Below is a small trained network, with its code and all its weights. Each question gives an input and a target symbol and asks what happens when units are switched off, that is, made to give their printed mean instead of their output.

import numpy as np


def w(rows, s, z=0):
    codes = np.array(rows[::2]) - 128.0
    scale = np.full(codes.shape[1], s)
    scale[-1] = z or s
    return codes * scale


def f(y):
    return y / 2 * (1 + np.tanh(0.7978845608 * (y + 0.044715 * y**3)))


def softmax(a):
    e = np.exp(a - a.max(-1, keepdims=True))
    return e / e.sum(-1, keepdims=True)


def log_softmax(a):
    a = a - a.max(-1, keepdims=True)
    return a - np.log(np.exp(a).sum(-1, keepdims=True))


def net(x, mask):
    ids = ['βζημξπψω'.index(c) for c in x.split()]
    T = len(ids)
    res = E[ids] + P[:T]
    u = 0
    for l in range(2):
        q, k, v = (res @ M[l].T for M in (Q, K, V))
        z = softmax(np.where(np.tri(T) > 0, q @ k.T / 2**0.5, -1e9)) @ v
        res = res + np.where(mask[u], z, O[l][:, -1]) @ O[l][:, :-1]
        u += 1
        y = f(res @ A[l][:, :-1].T + A[l][:, -1])
        res = res + np.where(mask[u : u + 8], y, B[l][:, -1]) @ B[l][:, :-1]
        u += 8
    return log_softmax(res[-1] @ U[:, :-1].T + U[:, -1])


Q, K, V, O, A, B = {}, {}, {}, {}, {}, {}
E = w([
[208,114,92,151],'β',
[207,124,126,112],'ζ',
[144,152,218,28],'η',
[138,116,102,166],'μ',
[248,120,113,119],'ξ',
[98,124,115,149],'π',
[146,155,45,198],'ψ',
[137,113,120,147],'ω',
],0.017)
P = w([
[70,122,190,185],'0',
[246,65,180,148],'1',
[196,69,170,146],'2',
[16,164,61,66],'3',
[119,128,113,76],'4',
[197,122,158,189],'5',
[138,175,116,123],'6',
[148,174,116,113],'7',
[169,177,111,133],'8',
[174,183,119,128],'9',
[167,181,114,134],'10',
[175,187,119,134],'11',
],0.013)
Q[0] = w([
[87,135,43,26],'L0H0',
[148,33,198,255],'L0H0',
],0.0059)
K[0] = w([
[225,21,141,253],'L0H0',
[125,204,55,190],'L0H0',
],0.0069)
V[0] = w([
[113,230,166,16],'L0H0',
[3,221,90,174],'L0H0',
],0.0066)
O[0] = w([
[93,215,253,87,63],'L0H0',
[96,95,46,68,2],'L0H0',
],0.011,0.0049)
A[0] = w([
[115,86,80,63,132],'L0N0',
[126,184,86,123,127],'L0N1',
[135,204,86,156,184],'L0N2',
[112,82,213,93,148],'L0N3',
[2,103,182,126,34],'L0N4',
[225,20,158,60,254],'L0N5',
[54,161,154,133,61],'L0N6',
[122,182,188,169,135],'L0N7',
],0.0092,0.0086)
B[0] = w([
[169,95,105,55,128],'L0N0',
[170,90,130,51,135],'L0N1',
[18,72,210,110,182],'L0N2',
[140,37,87,47,141],'L0N3',
[90,28,81,143,126],'L0N4',
[2,122,108,167,249],'L0N5',
[189,122,83,205,123],'L0N6',
[70,52,92,104,161],'L0N7',
],0.0079,0.014)
Q[1] = w([
[180,160,87,80],'L1H0',
[31,1,97,164],'L1H0',
],0.0096)
K[1] = w([
[188,101,26,225],'L1H0',
[117,253,125,73],'L1H0',
],0.0046)
V[1] = w([
[185,211,167,254],'L1H0',
[57,213,218,14],'L1H0',
],0.0065)
O[1] = w([
[143,195,110,177,3],'L1H0',
[255,27,124,84,86],'L1H0',
],0.0098,0.005)
A[1] = w([
[199,119,81,9,40],'L1N0',
[127,68,97,145,131],'L1N1',
[47,244,64,155,92],'L1N2',
[150,193,209,217,37],'L1N3',
[169,139,104,54,109],'L1N4',
[107,86,50,147,255],'L1N5',
[176,254,93,174,119],'L1N6',
[69,193,113,224,17],'L1N7',
],0.0092,0.0053)
B[1] = w([
[135,168,125,193,152],'L1N0',
[141,196,150,64,167],'L1N1',
[177,117,100,80,252],'L1N2',
[121,12,108,159,150],'L1N3',
[140,133,128,168,135],'L1N4',
[84,149,181,136,223],'L1N5',
[64,98,144,79,143],'L1N6',
[212,139,132,113,246],'L1N7',
],0.012,0.013)
U = w([
[38,93,152,103,200],'β',
[106,140,233,254,244],'ζ',
[176,181,153,131,120],'η',
[197,193,135,79,159],'μ',
[87,92,33,38,93],'ξ',
[170,57,52,69,66],'π',
[149,33,100,191,107],'ψ',
[176,123,202,114,1],'ω',
],0.0078,0.0073)

Each question gives the input, a string of symbols that net reads in full, and the target symbol t.
The units are the heads (2 rows each of Q, K, V and O) and the neurons (one row each of A and B). Each row of codes is followed by its name. A weight is (code - 128) times the scale printed after its matrix; where a second scale follows, it is the last column's (O, A, B and U).
mask holds one flag per unit, layer by layer, with each layer's heads first. A switched-off unit (its flag False) gives its mean, the last column of its rows in O or B, instead of its output. The means were averaged over made-up inputs and are rounded, as every weight is.
A unit's drop is (log p(t) with every unit on - log p(t) with that unit switched off) / (log p(t) with every unit on - log p(t) with every unit switched off).
The circuit of an input: a set's keep is (log p(t) with only the set's units on - log p(t) with every unit switched off) / (log p(t) with every unit on - log p(t) with every unit switched off). Starting from the 12 units with the biggest drops (on a tie, the unit counted first), units are removed one at a time, each time the one whose removal leaves the highest keep (on an exact tie, the one counted first), for as long as the keep stays at least 0.8.
circuit, biggest first: the units of the circuit, biggest drop first
unit that matters most: the unit with the biggest drop
top k neurons: the k neurons with the biggest drops, biggest first
top k neurons in layer l: the k neurons of layer l with the biggest drops, biggest first
input μ ψ μ, target μ: top 3 neurons -> L1N7; L1N2; L0N2
input η β ζ π π, target ζ: unit that matters most -> L1N2
input π ξ μ μ, target ψ: top 2 neurons -> L1N3; L0N3
input ψ ξ ξ ζ, target ψ: top 3 neurons -> L1N3; L1N5; L0N3
input η π μ ψ ξ β β ψ β ζ ζ, target ζ: top 2 neurons -> L1N2; L0N6
input β β μ, target π: top 4 neurons in layer 1 -> L1N2; L1N3; L1N7; L1N6
input μ ξ ψ β β ψ, target π: top 3 neurons in layer 0 -> L0N7; L0N3; L0N5
input π η ψ ξ ζ ψ β ξ ψ ω ξ, target ζ: top 2 neurons -> L1N2; L1N7
input μ μ μ β β, target μ: top 4 neurons in layer 1 -> L1N7; L1N2; L1N3; L1N5
input π β ψ, target β: top 2 neurons -> L1N5; L0N0
input μ ψ μ ψ μ μ ψ ξ ω η, target β: top 3 neurons -> L1N7; L0N2; L1N2
input β ζ ω, target π: top 2 neurons in layer 1 -> L1N2; L1N3
input ψ β ψ, target ξ: top 3 neurons -> L1N2; L0N0; L0N2
input ζ ω ζ ψ ξ ζ, target ξ: circuit, biggest first -> L0H0
input η η η β π ζ η μ β η η η, target ζ: top 4 neurons in layer 1 -> L1N0; L1N2; L1N4; L1N7
input ω β μ μ ψ ψ, target μ: top 3 neurons in layer 1 -> L1N7; L1N2; L1N3
input β ω μ, target π: top 3 neurons in layer 0 -> L0N2; L0N7; L0N3
input ψ π μ, target ξ: circuit, biggest first -> L0H0; L1H0; L1N2
input β π ζ, target π: top 2 neurons in layer 0 -> L0N2; L0N7
input π ξ μ ω, target ψ: top 2 neurons -> L1N3; L0N3
input η μ ω, target β: top 3 neurons -> L0N4; L0N6; L0N3
